Here is a tiny trained network, its code and every weight. The questions are about switching its units off for an input and a target symbol, where a switched-off unit gives its printed mean instead of its output.

import numpy as np


def w(rows, s, z=0):
    codes = np.array(rows[::2]) - 128.0
    scale = np.full(codes.shape[1], s)
    scale[-1] = z or s
    return codes * scale


def norm(h):
    return h / np.sqrt((h * h).mean(-1, keepdims=True) + 1e-5)


def f(y):
    return np.maximum(y, 0)


def softmax(a):
    e = np.exp(a - a.max(-1, keepdims=True))
    return e / e.sum(-1, keepdims=True)


def log_softmax(a):
    a = a - a.max(-1, keepdims=True)
    return a - np.log(np.exp(a).sum(-1, keepdims=True))


def net(x, mask):
    ids = ['αβγεθλμξπστψω'.index(c) for c in x.split()]
    T = len(ids)
    res = E[ids] + P[:T]
    u = 0
    for l in range(3):
        q, k, v = (norm(res) @ M[l].T for M in (Q, K, V))
        z = softmax(np.where(np.tri(T) > 0, q @ k.T / 2**0.5, -1e9)) @ v
        res = res + np.where(mask[u], z, O[l][:, -1]) @ O[l][:, :-1]
        u += 1
        y = f(norm(res) @ A[l][:, :-1].T + A[l][:, -1])
        res = res + np.where(mask[u : u + 12], y, B[l][:, -1]) @ B[l][:, :-1]
        u += 12
    return log_softmax(norm(res)[-1] @ U[:, :-1].T + U[:, -1])


Q, K, V, O, A, B = {}, {}, {}, {}, {}, {}
E = w([
[189,203,138,112,122],'α',
[86,184,73,198,115],'β',
[176,88,124,214,74],'γ',
[104,1,190,133,147],'ε',
[111,250,97,163,116],'θ',
[143,46,215,120,106],'λ',
[112,215,86,192,93],'μ',
[79,112,67,176,160],'ξ',
[165,221,101,81,171],'π',
[171,161,140,62,182],'σ',
[186,174,143,85,149],'τ',
[188,182,131,198,60],'ψ',
[177,191,165,53,156],'ω',
],0.0062)
P = w([
[30,254,230,161,187],'0',
[148,113,137,148,130],'1',
[180,56,83,204,207],'2',
[51,193,198,106,172],'3',
[148,115,124,125,112],'4',
[187,56,71,195,181],'5',
[58,170,170,101,117],'6',
[144,115,112,101,91],'7',
[184,57,55,188,158],'8',
[45,172,159,96,80],'9',
[138,115,99,72,62],'10',
[178,60,38,174,130],'11',
[37,166,156,93,54],'12',
],0.0062)
Q[0] = w([
[114,105,148,102,109],'0.h0',
[19,219,233,7,145],'0.h0',
],0.014)
K[0] = w([
[149,112,194,149,161],'0.h0',
[143,168,201,239,254],'0.h0',
],0.0095)
V[0] = w([
[170,5,46,174,167],'0.h0',
[31,134,254,86,176],'0.h0',
],0.0033)
O[0] = w([
[62,88,101,126,3,7],'0.h0',
[173,153,79,24,167,82],'0.h0',
],0.0025,0.0013)
A[0] = w([
[150,120,158,80,140,250],'0.n0',
[253,118,81,115,171,167],'0.n1',
[148,214,180,146,99,129],'0.n2',
[62,148,94,99,186,105],'0.n3',
[100,188,136,168,132,180],'0.n4',
[220,122,147,84,93,36],'0.n5',
[42,210,221,108,135,151],'0.n6',
[169,102,78,183,140,210],'0.n7',
[161,114,218,142,94,154],'0.n8',
[172,74,148,173,70,152],'0.n9',
[147,141,101,108,182,116],'0.n10',
[211,79,71,103,126,13],'0.n11',
],0.0049,0.0014)
B[0] = w([
[102,103,15,148,120,179],'0.n0',
[39,108,3,205,127,227],'0.n1',
[113,240,81,74,139,218],'0.n2',
[114,77,181,66,104,168],'0.n3',
[137,64,109,77,215,222],'0.n4',
[197,198,76,176,105,162],'0.n5',
[62,156,189,97,212,254],'0.n6',
[97,84,65,192,47,232],'0.n7',
[175,150,121,63,209,169],'0.n8',
[172,162,170,50,226,197],'0.n9',
[127,140,192,123,151,165],'0.n10',
[63,142,208,144,105,171],'0.n11',
],0.0053,0.0034)
Q[1] = w([
[203,167,39,141,170],'1.h0',
[202,137,249,75,31],'1.h0',
],0.011)
K[1] = w([
[150,201,100,160,89],'1.h0',
[88,162,230,215,255],'1.h0',
],0.011)
V[1] = w([
[160,181,223,106,1],'1.h0',
[240,47,64,212,160],'1.h0',
],0.003)
O[1] = w([
[84,171,196,194,162,4],'1.h0',
[104,130,77,70,3,155],'1.h0',
],0.0029,0.0027)
A[1] = w([
[109,110,57,164,111,168],'1.n0',
[141,147,214,140,180,81],'1.n1',
[202,153,94,239,92,147],'1.n2',
[20,169,111,72,211,137],'1.n3',
[4,33,159,213,201,109],'1.n4',
[166,164,151,44,195,79],'1.n5',
[209,27,138,207,33,97],'1.n6',
[210,164,93,164,127,4],'1.n7',
[184,148,114,77,59,198],'1.n8',
[51,139,122,253,66,71],'1.n9',
[101,14,72,122,128,123],'1.n10',
[11,202,38,130,158,151],'1.n11',
],0.0048,0.0017)
B[1] = w([
[106,87,149,105,93,198],'1.n0',
[47,145,87,102,145,152],'1.n1',
[155,155,132,79,204,196],'1.n2',
[104,182,197,52,105,225],'1.n3',
[225,244,147,31,160,179],'1.n4',
[149,137,219,132,144,180],'1.n5',
[57,90,141,76,178,178],'1.n6',
[65,141,71,102,128,147],'1.n7',
[162,89,180,165,128,149],'1.n8',
[144,138,223,92,148,178],'1.n9',
[55,141,89,254,105,180],'1.n10',
[137,24,181,107,157,254],'1.n11',
],0.0076,0.0059)
Q[2] = w([
[102,57,129,80,167],'2.h0',
[112,90,90,183,253],'2.h0',
],0.022)
K[2] = w([
[37,213,213,140,40],'2.h0',
[246,72,98,88,5],'2.h0',
],0.013)
V[2] = w([
[98,49,141,159,169],'2.h0',
[107,141,2,100,141],'2.h0',
],0.0083)
O[2] = w([
[69,141,71,21,149,117],'2.h0',
[90,222,254,185,48,3],'2.h0',
],0.0039,0.0042)
A[2] = w([
[222,184,178,172,154,177],'2.n0',
[125,50,116,186,170,125],'2.n1',
[175,254,170,139,124,135],'2.n2',
[204,72,117,146,171,107],'2.n3',
[201,205,31,120,135,120],'2.n4',
[84,168,195,68,147,127],'2.n5',
[83,173,6,169,101,42],'2.n6',
[84,111,111,218,70,167],'2.n7',
[244,213,129,107,175,54],'2.n8',
[90,108,149,59,154,248],'2.n9',
[197,249,189,176,78,153],'2.n10',
[74,110,220,196,123,167],'2.n11',
],0.0066,0.0014)
B[2] = w([
[124,165,79,44,168,143],'2.n0',
[167,138,183,142,97,193],'2.n1',
[131,57,193,88,185,158],'2.n2',
[135,161,126,69,100,175],'2.n3',
[124,103,210,180,141,137],'2.n4',
[155,113,121,94,46,220],'2.n5',
[174,162,160,51,51,138],'2.n6',
[77,143,174,51,162,137],'2.n7',
[119,154,52,204,86,156],'2.n8',
[92,148,119,214,118,253],'2.n9',
[36,173,249,81,158,136],'2.n10',
[167,143,27,140,112,155],'2.n11',
],0.012,0.0071)
U = w([
[170,202,133,225,98,134],'α',
[48,77,101,189,104,122],'β',
[144,92,127,157,245,252],'γ',
[89,210,184,51,178,192],'ε',
[60,83,21,81,168,94],'θ',
[149,60,192,215,118,106],'λ',
[104,91,179,61,86,165],'μ',
[131,186,20,152,83,133],'ξ',
[53,190,128,126,31,79],'π',
[233,170,209,155,132,34],'σ',
[164,47,52,85,93,25],'τ',
[218,189,59,92,149,121],'ψ',
[253,70,125,92,172,62],'ω',
],0.012,0.0034)

Each question gives the input, a string of symbols that net reads in full, and the target symbol t.
The units are the heads (2 rows each of Q, K, V and O) and the neurons (one row each of A and B). Each row of codes is followed by its name. A weight is (code - 128) times the scale printed after its matrix; where a second scale follows, it is the last column's (O, A, B and U).
mask holds one flag per unit, layer by layer, with each layer's heads first. A switched-off unit (its flag False) gives its mean, the last column of its rows in O or B, instead of its output. The means were averaged over made-up inputs and are rounded, as every weight is.
A unit's drop is (log p(t) with every unit on - log p(t) with that unit switched off) / (log p(t) with every unit on - log p(t) with every unit switched off).
The circuit of an input: a set's keep is (log p(t) with only the set's units on - log p(t) with every unit switched off) / (log p(t) with every unit on - log p(t) with every unit switched off). Starting from the 12 units with the biggest drops (on a tie, the unit counted first), units are removed one at a time, each time the one whose removal leaves the highest keep (on an exact tie, the one counted first), for as long as the keep stays at least 0.8.
circuit, biggest first: the units of the circuit, biggest drop first
unit that matters most: the unit with the biggest drop
top k neurons: the k neurons with the biggest drops, biggest first
k most important neurons of layer l: the k neurons of layer l with the biggest drops, biggest first
input β ε μ σ β μ ξ τ β ω α γ, target ε: top 3 neurons : (0.n5; 1.n11; 1.n4)
input μ μ τ β σ λ μ θ π θ, target μ: circuit, biggest first : (2.n5; 1.n11)
input ε β θ, target θ: 2 most important neurons of layer 1 : (1.n0; 1.n11)
input γ π θ μ τ θ ξ θ λ ψ π β, target α: 4 most important neurons of layer 1 : (1.n9; 1.n11; 1.n2; 1.n8)
input θ λ γ μ μ ξ σ π, target θ: circuit, biggest first : (0.n1; 1.n4; 2.n1)
input θ θ β π β θ π σ ε β τ, target ω: unit that matters most : 1.n3
input ξ α ξ, target ε: 2 most important neurons of layer 2 : (2.n10; 2.n7)
input γ ψ π μ π μ π μ τ ξ σ γ, target π: 2 most important neurons of layer 2 : (2.n6; 2.n7)
input θ ξ μ ψ σ τ σ τ θ, target ξ: 2 most important neurons of layer 0 : (0.n6; 0.n11)
input β γ ξ π β ξ β λ ξ ε β γ, target θ: circuit, biggest first : (2.h0; 1.n6; 1.n11)
input ψ β τ σ ω ω, target σ: 3 most important neurons of layer 1 : (1.n10; 1.n3; 1.n11)
input μ μ π ξ β μ, target θ: circuit, biggest first : (2.h0; 1.n11)
input ξ μ β γ λ τ π α, target α: circuit, biggest first : (0.n5; 2.n4; 2.n8)
input π ε γ ε ψ β θ β α, target θ: 4 most important neurons of layer 1 : (1.n7; 1.n2; 1.n0; 1.n9)
input π ξ ε τ μ β β γ ε, target λ: circuit, biggest first : (1.n10; 2.n1)
input γ ξ β ω ξ γ ε γ σ, target λ: top 3 neurons : (1.n9; 1.n3; 0.n11)
input λ μ γ, target γ: circuit, biggest first : (2.n5; 1.n4; 1.n10)
input π α γ β σ β μ ξ γ, target β: top 2 neurons : (1.n6; 1.n0)
input β α ω σ ξ μ τ γ τ, target λ: 2 most important neurons of layer 2 : (2.n1; 2.n5)
input ξ τ ε λ α ε μ τ σ μ β, target λ: 2 most important neurons of layer 2 : (2.n5; 2.n1)
input γ τ ω ξ τ β, target ξ: top 2 neurons : (1.n10; 0.n6)
input α λ ω, target τ: most important neuron of layer 1 : (1.n5)
input μ γ λ λ μ π, target γ: top 4 neurons : (2.n5; 1.n9; 1.n11; 1.n4)
input π λ γ, target τ: most important neuron of layer 2 : (2.n6)
input ε τ θ π α ξ ξ β π, target θ: 3 most important neurons of layer 1 : (1.n0; 1.n11; 1.n9)
input β β ω σ σ β γ σ π μ α ξ, target ε: top 4 neurons : (1.n4; 0.n5; 0.n6; 1.n7)
input ω γ β σ γ ξ, target λ: unit that matters most : 1.n9
input ε σ τ γ ξ σ λ ψ, target ε: top 4 neurons : (1.n11; 0.n9; 2.n10; 2.n0)
